How the objects are linked:
from | ku le
Z998 | Z342 Z515
Z73 | Z328 Z908
Z328 | Z34 Z959
Z184 | Z959 Z34
Z303 | Z73 Z847
Z954 | Z303 Z853
Z853 | Z998 Z954
Z235 | Z158 Z331
Z158 | Z429 Z469
Z908 | Z847 Z73
Z331 | Z49 Z235
Z959 | Z908 Z328
Z515 | Z954 Z998
Z209 | Z184 Z221
Z342 | Z469 Z429
Z221 | Z457 Z209
Z847 | Z853 Z303
Z457 | Z235 Z49
Z469 | Z331 Z158
Z49 | Z209 Z457
Z34 | Z221 Z184
Z429 | Z515 Z342

Each row, then its object:
-37	83	168	19	11	-127	23	-58	-3	-66	-17	-20	2	-15	-3	-47	94	200	-258	-7: Z209
-266	-66	-128	16	-10	-78	33	3	-21	-44	6	7	55	-1	-14	-50	-53	54	243	-8: Z331
289	-102	-46	-12	4	242	-50	60	2	-34	-9	15	-36	-27	57	-36	-24	122	43	10: Z959
163	-78	-95	34	45	-203	-17	-55	-40	2	24	3	77	31	67	8	-4	231	109	38: Z954
260	66	-108	3	-38	-203	1	-72	2	2	-11	8	-51	18	-32	-13	-29	-130	174	51: Z847
133	-43	65	-6	-31	-284	-18	-85	-12	18	14	-24	72	9	-33	-17	1	-206	-137	-75: Z853
-295	-60	-163	-16	-27	-72	32	-20	14	-25	-23	-1	26	-16	-3	-58	-27	73	204	-27: Z331
298	3	165	-32	-46	0	55	35	-5	21	8	10	56	21	-9	-13	-46	15	-204	20: Z73
281	-88	0	-12	4	220	-53	99	27	-61	-38	0	-43	-6	69	-43	9	124	36	57: Z959
148	-8	185	28	-76	111	32	31	-7	88	4	30	29	-5	18	44	58	190	-207	-26: Z184
-276	44	107	-8	14	183	-15	79	8	31	-17	9	-23	1	-46	-26	-19	44	-140	-35: Z158
-21	72	168	26	15	-158	48	-52	4	-54	-19	-39	-19	-1	-35	-64	48	235	-237	10: Z209
131	-43	78	-4	-46	-277	-49	-90	14	5	13	-12	60	12	-64	31	19	-193	-113	-65: Z853
-226	-12	39	-1	-58	-284	-39	-98	8	29	-3	4	-31	15	55	-49	-24	-150	-46	-17: Z457
157	-19	184	10	-50	111	28	48	34	52	-3	13	44	9	37	76	44	208	-181	-5: Z184
315	-76	34	26	-39	226	-16	93	6	-66	-7	34	-42	7	-44	45	-17	-89	-50	-32: Z328
280	63	105	-2	39	-171	-6	-53	2	11	13	-29	-35	2	11	33	-43	116	-138	-44: Z303
-226	77	56	-10	36	261	-13	69	-4	-34	5	-4	14	-7	13	-43	23	-189	-92	-38: Z342
-255	0	-10	-63	113	-210	-39	-86	-10	62	-26	15	2	6	-80	68	1	191	43	28: Z49
159	-59	-121	33	58	-222	-36	-91	9	-11	42	-4	96	-13	47	-6	23	245	110	82: Z954
-290	-51	-158	13	-4	-70	43	-21	-8	-30	-2	6	30	-8	8	-52	-62	58	187	-30: Z331
-41	68	-178	-35	-13	-132	20	-52	-2	-79	8	19	-28	9	28	69	57	-225	225	-6: Z221
174	-45	-102	18	29	-194	-64	-84	19	2	23	8	70	14	33	1	26	208	105	41: Z954
-202	11	16	27	-57	-261	-64	-73	-24	53	-28	-13	-34	6	14	-63	-3	-152	-27	-29: Z457
166	-11	-162	6	77	202	33	50	3	69	-23	-30	16	-27	18	-30	29	-159	227	-3: Z34
272	60	-116	-44	-18	-143	-15	-50	9	-5	25	6	-12	4	-13	-19	-32	-129	166	56: Z847

Start here and follow the symbols in turn, left to right. Where do you end up?
Answers are names.
173	5	-151	-25	53	180	23	60	9	49	-8	-33	3	-2	1	-34	59	-161	208	22
ku le le le: Z209
145	-47	96	19	-59	-260	-54	-67	-4	-5	16	7	74	21	-48	-26	10	-184	-142	-30
ku le ku: Z954
156	-3	-136	12	54	160	7	64	7	44	-41	0	29	-10	-34	-62	46	-200	193	-16
le le ku: Z221
157	-64	81	-27	-62	-265	-40	-79	27	17	8	0	44	-6	-63	-9	26	-183	-152	-45
le le le ku: Z303
-233	52	91	-23	20	252	-40	84	-2	-24	8	6	77	7	57	-38	20	-163	-55	-50
ku le le ku: Z331
-218	66	-82	1	-49	165	-62	63	8	-33	29	-31	53	-11	-38	34	15	154	109	43
ku le ku: Z342
300	-42	39	15	-18	248	-60	92	-21	-30	-4	6	-47	1	-54	50	-49	-80	-46	-31
le le ku le: Z184
-234	66	52	-18	37	248	-26	87	4	-21	36	43	58	18	45	-14	34	-200	-63	-52
ku le: Z158
-282	-75	148	-21	17	-50	42	-43	-8	-26	-20	-9	21	8	15	47	-56	-24	-219	45
ku ku le: Z342
-49	78	180	-9	29	-135	61	-35	16	-70	-46	-32	-9	11	-38	-78	57	201	-252	6
le le le ku: Z457
-335	36	-115	-5	-41	132	-6	80	4	26	-1	0	-25	5	31	61	-34	-49	126	47
le ku le: Z342
-218	73	68	-40	43	246	-59	71	18	-42	37	20	69	-3	31	-38	20	-169	-57	-33
ku le: Z158
-286	-56	-151	9	-10	-55	39	-13	-3	-30	-3	-2	18	-7	1	-70	-41	79	217	-22
ku ku ku ku: Z959
-221	-19	22	30	-59	-285	-48	-74	4	46	-18	-21	-33	-19	46	-77	-13	-143	-38	18
le ku le le: Z209
-42	75	180	17	-6	-135	10	-34	16	-69	-4	0	1	15	-16	-59	64	221	-243	-6
ku: Z184
143	-61	-100	8	64	-196	-57	-89	-1	-10	61	4	52	28	34	-16	46	231	102	64
ku le ku le: Z954
-240	3	-37	-12	34	-263	-60	-67	-18	60	-16	-16	-20	-33	-57	50	20	202	55	18
le le ku: Z209
-43	-36	196	18	37	55	65	6	0	12	23	12	-57	15	-15	24	67	-203	-241	54
le ku le le: Z954
288	62	117	0	51	-167	-28	-43	-6	-24	2	-2	-52	21	38	32	-61	91	-165	-45
le le: Z303
168	-39	86	-19	-32	-285	-37	-57	-9	5	18	-3	75	0	-52	-5	26	-178	-115	-64
ku ku: Z342
309	-79	51	43	-32	237	-56	82	8	-46	-34	7	-29	-11	-56	23	-6	-71	-72	-42
le ku ku: Z847
150	-3	181	7	-62	90	4	56	5	57	-19	10	44	-4	14	52	42	210	-221	7
ku: Z959
-55	69	178	27	-14	-144	42	-35	1	-62	-1	-35	-11	4	-22	-82	28	219	-273	-28
ku le le: Z184
-53	-67	197	36	23	27	40	24	17	3	17	11	-83	-14	13	20	45	-181	-268	76
le ku le: Z853
-302	51	-137	-17	-51	133	-16	73	15	50	-2	-34	-37	6	51	43	-31	-35	161	10
le: Z158
143	-58	96	-30	-49	-257	-36	-88	0	-2	12	-37	78	-28	-47	22	26	-177	-113	-48
le le le: Z954
158	10	-131	-5	49	203	26	54	11	20	-6	-16	11	-13	4	-84	57	-168	194	24
le ku le le: Z959
176	2	189	6	-75	96	14	18	28	72	-19	7	23	-11	33	61	54	209	-180	1
le ku le le: Z221
277	40	-103	-10	-39	-190	-11	-76	-9	-37	16	10	-59	-22	-30	-2	-34	-136	163	22
ku le le: Z853
289	-63	41	9	-37	229	-41	95	-16	-56	3	31	-42	-10	-69	41	-13	-97	-44	-48
ku: Z34
153	-62	-127	44	55	-183	-55	-77	8	-18	4	20	80	-18	43	-16	6	232	108	58
ku le: Z847
-262	17	-6	-31	60	-211	-66	-67	-24	44	-26	-35	-20	-2	-60	52	4	187	46	6
le le: Z49
123	-52	103	-20	-34	-237	-17	-90	-12	14	18	-17	85	-2	-49	1	19	-173	-123	-31
ku ku: Z342
-52	-48	223	50	25	56	63	2	6	17	31	-7	-65	-1	1	43	46	-208	-248	55
ku ku ku ku: Z49
-251	70	-91	21	-36	201	-28	80	7	-40	7	-8	40	-12	-42	27	11	133	95	29
ku ku: Z954
-243	-4	-10	-52	71	-231	-40	-97	3	53	-14	-18	-25	-4	-46	57	-18	195	48	10
ku ku: Z184
-70	-70	-191	-8	-45	-46	52	-10	-34	8	-1	-9	-62	-4	-7	-22	49	240	246	-47
ku le: Z853
-75	-55	-208	-33	-49	-14	59	-2	-1	19	-11	-9	-60	-25	-10	-30	81	224	265	-56
ku ku: Z303
160	0	170	8	-58	89	1	46	-1	52	-23	34	34	19	8	46	31	198	-181	-15
le ku le ku: Z184
-40	84	-160	-2	14	-110	11	-23	17	-36	-24	36	-10	-17	16	40	46	-247	199	-7
ku le ku le: Z221
-237	-9	-48	-21	41	-211	-90	-85	20	41	-40	-15	-18	-2	-18	57	-21	221	21	25
ku le ku: Z457
-243	68	-59	23	-40	208	-34	97	20	-4	-13	-6	28	12	-31	49	16	162	101	23
le le ku ku: Z954
302	-63	-63	-26	11	223	-58	81	6	-49	-22	-22	-50	-21	40	-50	13	94	15	30
ku le: Z73
283	23	-168	6	41	69	29	-15	15	16	-2	-12	53	-18	0	17	-58	-38	168	-43
le ku ku: Z34
3	78	172	9	-9	-154	19	-53	1	-71	-9	-21	-14	25	-29	-81	69	194	-259	-4
le le: Z209
-55	70	-173	1	33	-137	41	-22	-23	-65	-18	33	-11	2	15	46	58	-264	206	4
le ku: Z184
-248	51	73	-18	31	229	-28	97	-11	-48	-8	30	64	-2	41	-27	7	-156	-58	-53
le le: Z342
-280	-57	-15	-36	65	-204	-43	-70	-29	77	1	3	-25	23	-45	74	11	157	43	1
ku ku ku: Z959
